Here is a tiny trained network, its code and every weight. The questions are about switching its units off for an input and a target symbol, where a switched-off unit gives its printed mean instead of its output.

import numpy as np


def w(rows, s, z=0):
    codes = np.array(rows[::2]) - 128.0
    scale = np.full(codes.shape[1], s)
    scale[-1] = z or s
    return codes * scale


def f(y):
    return np.maximum(y, 0)


def softmax(a):
    e = np.exp(a - a.max(-1, keepdims=True))
    return e / e.sum(-1, keepdims=True)


def log_softmax(a):
    a = a - a.max(-1, keepdims=True)
    return a - np.log(np.exp(a).sum(-1, keepdims=True))


def net(x, mask):
    ids = ['βγδημτφψω'.index(c) for c in x.split()]
    T = len(ids)
    res = E[ids] + P[:T]
    q, k, v = (res @ M[0].T for M in (Q, K, V))
    z = softmax(np.where(np.tri(T) > 0, q @ k.T / 4**0.5, -1e9)) @ v
    res = res + np.where(mask[0], z, O[0][:, -1]) @ O[0][:, :-1]
    y = f(res @ A[0][:, :-1].T + A[0][:, -1])
    res = res + np.where(mask[1:9], y, B[0][:, -1]) @ B[0][:, :-1]
    return log_softmax(res[-1] @ U[:, :-1].T + U[:, -1])


Q, K, V, O, A, B = {}, {}, {}, {}, {}, {}
E = w([
[56,174,99],'β',
[62,97,228],'γ',
[156,126,111],'δ',
[8,214,135],'η',
[162,9,37],'μ',
[62,194,192],'τ',
[57,172,111],'φ',
[216,52,175],'ψ',
[79,177,74],'ω',
],0.014)
P = w([
[178,193,132],'0',
[125,143,145],'1',
[79,89,139],'2',
[42,41,143],'3',
[24,1,145],'4',
[13,18,144],'5',
],0.0064)
Q[0] = w([
[222,158,249],'head 1',
[221,98,186],'head 1',
[43,107,180],'head 1',
[71,176,131],'head 1',
],0.011)
K[0] = w([
[165,253,132],'head 1',
[113,243,86],'head 1',
[84,94,192],'head 1',
[123,69,147],'head 1',
],0.013)
V[0] = w([
[144,97,1],'head 1',
[10,126,120],'head 1',
[65,174,40],'head 1',
[140,147,86],'head 1',
],0.0095)
O[0] = w([
[119,77,1,54],'head 1',
[195,215,146,254],'head 1',
[164,101,42,134],'head 1',
[119,182,57,86],'head 1',
],0.0099,0.0046)
A[0] = w([
[152,145,55,212],'neuron 1',
[117,4,200,96],'neuron 2',
[142,185,174,131],'neuron 3',
[93,106,154,254],'neuron 4',
[69,110,226,166],'neuron 5',
[128,82,114,78],'neuron 6',
[208,83,139,175],'neuron 7',
[140,142,154,138],'neuron 8',
],0.015,0.0053)
B[0] = w([
[145,30,137,169],'neuron 1',
[65,234,93,189],'neuron 2',
[127,154,51,203],'neuron 3',
[158,54,171,184],'neuron 4',
[226,116,140,251],'neuron 5',
[56,253,123,142],'neuron 6',
[34,131,254,159],'neuron 7',
[113,151,46,162],'neuron 8',
],0.0065,0.022)
U = w([
[118,147,144,3],'β',
[78,110,237,229],'γ',
[175,106,109,133],'δ',
[237,147,134,71],'η',
[117,138,143,200],'μ',
[150,136,114,124],'τ',
[63,100,120,176],'φ',
[134,150,118,131],'ψ',
[78,246,102,61],'ω',
],0.011,0.005)

Each question gives the input, a string of symbols that net reads in full, and the target symbol t.
The units are the heads (4 rows each of Q, K, V and O) and the neurons (one row each of A and B). Each row of codes is followed by its name. A weight is (code - 128) times the scale printed after its matrix; where a second scale follows, it is the last column's (O, A, B and U).
mask holds one flag per unit, heads first, then neurons. A switched-off unit (its flag False) gives its mean, the last column of its rows in O or B, instead of its output. The means were averaged over made-up inputs and are rounded, as every weight is.
A unit's drop is (log p(t) with every unit on - log p(t) with that unit switched off) / (log p(t) with every unit on - log p(t) with every unit switched off).
The circuit of an input: a set's keep is (log p(t) with only the set's units on - log p(t) with every unit switched off) / (log p(t) with every unit on - log p(t) with every unit switched off). Starting from all 9 units, units are removed one at a time, each time the one whose removal leaves the highest keep (on an exact tie, the one counted first), for as long as the keep stays at least 0.8.
units of the circuit, in order: the units of the circuit, biggest drop first
unit that matters most: the unit with the biggest drop
top k neurons: the k neurons with the biggest drops, biggest first
drop of u: that unit's drop, to one decimal
input γ η μ ψ γ β, target η: top 2 neurons -> [neuron 5; neuron 7]
input ω η μ ω ψ ψ, target γ: top 4 neurons -> [neuron 7; neuron 3; neuron 5; neuron 8]
input φ μ ψ η φ, target γ: unit that matters most -> neuron 3
input η η ψ δ, target γ: top 3 neurons -> [neuron 3; neuron 5; neuron 8]
input η ψ δ, target γ: top 4 neurons -> [neuron 3; neuron 5; neuron 8; neuron 2]
input η γ ψ μ, target φ: top 2 neurons -> [neuron 5; neuron 1]
input η η τ, target η: top 4 neurons -> [neuron 2; neuron 5; neuron 7; neuron 6]
input μ γ ψ γ η, target η: units of the circuit, in order -> [neuron 5; head 1; neuron 7]
input β η γ ω φ β, target η: units of the circuit, in order -> [head 1; neuron 5; neuron 7]
input η τ η ψ η, target γ: top 2 neurons -> [neuron 4; neuron 3]
input η ψ β η η β, target γ: top 3 neurons -> [neuron 3; neuron 4; neuron 8]
input ψ ω γ η ω, target η: top 3 neurons -> [neuron 5; neuron 7; neuron 2]
input η ψ ψ ψ ψ, target γ: top 3 neurons -> [neuron 7; neuron 5; neuron 3]
input η μ β γ η η, target η: drop of neuron 5 -> 0.5
input ψ φ η ψ γ μ, target φ: drop of neuron 5 -> 0.3
input η η η η μ φ, target φ: drop of neuron 1 -> 0.1
